Below is a small trained network, with its code and all its weights. Each question gives an input and a class and asks what happens when units are switched off, that is, made to give their printed mean instead of their output.

import numpy as np


def w(rows, s, z=0):
    codes = np.array(rows[::2]) - 128.0
    scale = np.full(codes.shape[1], s)
    scale[-1] = z or s
    return codes * scale


def f(y):
    return y / 2 * (1 + np.tanh(0.7978845608 * (y + 0.044715 * y**3)))


def log_softmax(a):
    a = a - a.max(-1, keepdims=True)
    return a - np.log(np.exp(a).sum(-1, keepdims=True))


def net(x, mask):
    res = np.array(x, float).reshape(1, 8) / 4 @ E
    y = f(res @ A[0][:, :-1].T + A[0][:, -1])
    res = res + np.where(mask, y, B[0][:, -1]) @ B[0][:, :-1]
    return log_softmax(res[-1] @ U[:, :-1].T + U[:, -1])


A, B = {}, {}
E = w([
[72,67,188],'x0',
[71,229,101],'x1',
[39,135,123],'x2',
[20,99,150],'x3',
[167,111,11],'x4',
[141,68,138],'x5',
[48,140,25],'x6',
[100,38,1],'x7',
],0.0055)
A[0] = w([
[149,85,101,189],'n1',
[88,73,160,183],'n2',
[99,126,104,89],'n3',
[96,14,163,213],'n4',
[131,123,159,104],'n5',
[171,88,77,254],'n6',
[189,149,115,96],'n7',
[112,98,143,187],'n8',
[125,80,161,169],'n9',
[107,132,100,117],'n10',
[176,158,125,68],'n11',
[74,132,84,120],'n12',
[222,101,127,199],'n13',
[136,87,93,227],'n14',
[92,94,67,94],'n15',
[109,26,110,141],'n16',
[88,114,118,105],'n17',
[155,147,181,200],'n18',
[124,116,251,155],'n19',
[162,127,92,168],'n20',
[165,166,102,94],'n21',
[83,136,178,96],'n22',
[142,177,186,164],'n23',
[119,161,146,175],'n24',
[141,87,162,171],'n25',
[139,87,110,228],'n26',
[75,144,216,181],'n27',
[117,141,139,141],'n28',
[91,112,147,80],'n29',
[79,132,201,193],'n30',
[216,147,123,113],'n31',
[154,147,85,116],'n32',
[87,137,129,86],'n33',
],0.014,0.0043)
B[0] = w([
[160,126,134,179],'n1',
[179,95,75,182],'n2',
[77,106,148,148],'n3',
[177,137,155,223],'n4',
[135,123,149,139],'n5',
[167,158,186,225],'n6',
[103,107,241,161],'n7',
[186,115,119,157],'n8',
[151,137,132,164],'n9',
[115,70,135,152],'n10',
[109,87,173,147],'n11',
[101,144,74,197],'n12',
[216,85,122,222],'n13',
[161,138,152,198],'n14',
[64,131,182,203],'n15',
[148,146,144,203],'n16',
[88,129,160,152],'n17',
[148,179,102,207],'n18',
[135,154,126,254],'n19',
[142,138,200,169],'n20',
[119,87,177,150],'n21',
[49,120,96,169],'n22',
[108,175,110,213],'n23',
[80,221,77,165],'n24',
[163,132,128,166],'n25',
[185,146,179,183],'n26',
[117,165,67,237],'n27',
[113,134,97,139],'n28',
[72,105,253,138],'n29',
[147,149,121,220],'n30',
[122,95,229,191],'n31',
[120,103,179,158],'n32',
[74,65,102,144],'n33',
],0.0054,0.0079)
U = w([
[44,51,156,4],'0',
[182,98,235,145],'1',
[254,24,181,157],'2',
[209,254,64,190],'3',
],0.0076,0.0032)

Each question gives the input, the list of numbers given to net, and the class t.
The units are the neurons (one row each of A and B). Each row of codes is followed by its name. A weight is (code - 128) times the scale printed after its matrix; where a second scale follows, it is the last column's (A, B and U).
mask holds one flag per neuron, in row order. A switched-off neuron (its flag False) gives its mean, the last column of its row in B, instead of its output. The means were averaged over made-up inputs and are rounded, as every weight is.
A unit's drop is (log p(t) with every unit on - log p(t) with that unit switched off) / (log p(t) with every unit on - log p(t) with every unit switched off).
most important unit: the unit with the biggest drop
k most important neurons: the k neurons with the biggest drops, biggest first
drop when u is switched off: that unit's drop, to one decimal
input [-5,3,6,-3,8,8,4,-7], class 1: most important unit : n27
input [-6,-7,-1,8,5,1,7,2], class 1: 2 most important neurons : (n15; n6)
input [-7,7,-4,0,2,1,-6,-3], class 1: 2 most important neurons : (n31; n7)
input [-4,-5,7,5,-6,7,-2,1], class 3: 2 most important neurons : (n27; n31)
input [-3,1,-8,-5,5,8,5,-7], class 1: 2 most important neurons : (n7; n31)
input [-3,4,-7,-8,2,8,-3,-8], class 1: 2 most important neurons : (n7; n31)
input [-7,2,6,-5,7,5,-7,-6], class 2: 2 most important neurons : (n13; n15)
input [4,3,2,-2,4,-2,3,0], class 0: drop when n30 is switched off : 0.1
input [-6,-1,-5,-8,5,-8,-7,7], class 2: drop when n13 is switched off : 0.2
input [-7,2,7,8,2,-1,4,5], class 0: drop when n4 is switched off : 0.0
input [-1,7,-2,4,-4,-6,8,1], class 0: drop when n33 is switched off : 0.1
